Below are the code and all the weights of a small trained network. Each question names an input and a class and asks about switching units off, where a switched-off unit gives its printed mean instead of its output.

import numpy as np


def w(rows, s, z=0):
    codes = np.array(rows[::2]) - 128.0
    scale = np.full(codes.shape[1], s)
    scale[-1] = z or s
    return codes * scale


def norm(h):
    return h / np.sqrt((h * h).mean(-1, keepdims=True) + 1e-5)


def f(y):
    return y / 2 * (1 + np.tanh(0.7978845608 * (y + 0.044715 * y**3)))


def log_softmax(a):
    a = a - a.max(-1, keepdims=True)
    return a - np.log(np.exp(a).sum(-1, keepdims=True))


def net(x, mask):
    res = np.array(x, float).reshape(1, 3) / 4 @ E
    u = 0
    for l in range(4):
        y = f(norm(res) @ A[l][:, :-1].T + A[l][:, -1])
        res = res + np.where(mask[u : u + 3], y, B[l][:, -1]) @ B[l][:, :-1]
        u += 3
    return log_softmax(norm(res)[-1] @ U[:, :-1].T + U[:, -1])


A, B = {}, {}
E = w([
[151,15,231,218,82,211,105,123,46,61,107,129],'x0',
[172,16,68,37,66,145,157,149,124,171,145,200],'x1',
[142,166,65,172,129,6,191,88,185,68,134,174],'x2',
],0.0024)
A[0] = w([
[181,76,112,207,89,90,147,57,149,70,112,137,151],'L0N1',
[92,149,28,76,145,114,116,147,178,253,130,129,2],'L0N2',
[72,155,216,166,183,170,112,122,119,122,77,78,26],'L0N3',
],0.0027,0.0022)
B[0] = w([
[93,116,104,125,77,119,123,189,94,72,144,194,247],'L0N1',
[124,71,128,222,167,135,176,4,132,78,55,149,223],'L0N2',
[108,147,211,119,74,82,135,114,129,127,202,144,236],'L0N3',
],0.003,0.0013)
A[1] = w([
[107,206,205,186,168,190,33,113,117,121,117,13,7],'L1N1',
[121,210,68,91,192,52,150,98,252,194,144,101,46],'L1N2',
[98,183,229,172,144,176,86,121,85,129,97,24,61],'L1N3',
],0.0031,0.002)
B[1] = w([
[98,144,189,113,61,117,150,102,191,159,173,112,244],'L1N1',
[134,151,70,121,166,129,74,55,83,123,2,121,252],'L1N2',
[93,157,169,132,70,72,165,120,178,176,172,89,249],'L1N3',
],0.0055,0.003)
A[2] = w([
[220,110,121,86,129,129,177,129,121,127,119,201,112],'L2N1',
[129,172,41,109,166,128,150,109,103,72,85,113,172],'L2N2',
[160,55,141,50,112,254,137,154,103,228,148,103,10],'L2N3',
],0.0032,0.0012)
B[2] = w([
[138,238,223,107,104,109,120,188,158,135,150,21,156],'L2N1',
[162,142,125,83,76,148,88,93,160,200,53,71,248],'L2N2',
[253,102,156,60,171,236,16,226,243,86,110,227,225],'L2N3',
],0.0033,0.0017)
A[3] = w([
[167,114,128,108,141,212,81,161,114,130,129,157,67],'L3N1',
[128,94,179,255,122,164,117,136,50,80,104,122,11],'L3N2',
[94,159,202,137,138,141,130,124,123,202,200,40,92],'L3N3',
],0.0048,0.0012)
B[3] = w([
[147,103,158,130,160,142,73,132,178,60,88,79,168],'L3N1',
[65,103,107,134,253,108,150,82,112,131,183,76,178],'L3N2',
[70,83,151,118,66,129,113,119,211,188,142,94,252],'L3N3',
],0.0056,0.0039)
U = w([
[206,65,175,88,162,220,49,185,164,81,102,136,170],'0',
[133,165,134,143,143,182,148,166,47,194,169,145,3],'1',
[111,199,146,161,163,138,127,118,109,124,144,156,14],'2',
[32,140,228,141,68,131,125,92,202,225,191,73,184],'3',
[67,82,132,178,247,108,179,116,64,70,230,120,140],'4',
[143,188,57,100,163,106,111,39,119,190,2,124,186],'5',
[171,135,87,114,44,76,207,196,103,102,187,195,107],'6',
],0.0079,0.0038)

Each question gives the input, the list of numbers given to net, and the class t.
The units are the neurons (one row each of A and B). Each row of codes is followed by its name. A weight is (code - 128) times the scale printed after its matrix; where a second scale follows, it is the last column's (A, B and U).
mask holds one flag per neuron, layer by layer. A switched-off neuron (its flag False) gives its mean, the last column of its row in B, instead of its output. The means were averaged over made-up inputs and are rounded, as every weight is.
A unit's drop is (log p(t) with every unit on - log p(t) with that unit switched off) / (log p(t) with every unit on - log p(t) with every unit switched off).
The circuit of an input: a set's keep is (log p(t) with only the set's units on - log p(t) with every unit switched off) / (log p(t) with every unit on - log p(t) with every unit switched off). Starting from all 12 units, units are removed one at a time, each time the one whose removal leaves the highest keep (on an exact tie, the one counted first), for as long as the keep stays at least 0.8.
units of the circuit, in order: the units of the circuit, biggest drop first
top k neurons: the k neurons with the biggest drops, biggest first
top k neurons in layer l: the k neurons of layer l with the biggest drops, biggest first
drop of u: that unit's drop, to one decimal
input [-6,-7,0], class 5: units of the circuit, in order -> (L1N2)
input [8,7,8], class 4: units of the circuit, in order -> (L3N2 L1N1 L2N3)
input [3,2,4], class 4: units of the circuit, in order -> (L3N2 L1N3 L1N1)
input [0,8,2], class 0: units of the circuit, in order -> (L1N3 L2N3 L3N1)
input [5,2,8], class 4: top 2 neurons -> (L3N2 L1N3)
input [0,5,2], class 6: units of the circuit, in order -> (L1N2 L3N3)
input [-8,7,-5], class 5: top 2 neurons in layer 0 -> (L0N2 L0N1)
input [1,-2,5], class 4: top 4 neurons -> (L0N1 L1N2 L2N3 L3N3)
input [2,5,3], class 6: top 2 neurons -> (L0N1 L1N2)
input [1,0,3], class 6: top 2 neurons -> (L0N2 L1N2)
input [2,-4,6], class 4: drop of L1N2 -> 0.4
input [7,3,6], class 4: drop of L3N2 -> 0.3
input [8,1,6], class 4: drop of L3N2 -> 0.2
input [5,2,-5], class 0: units of the circuit, in order -> (L2N3)
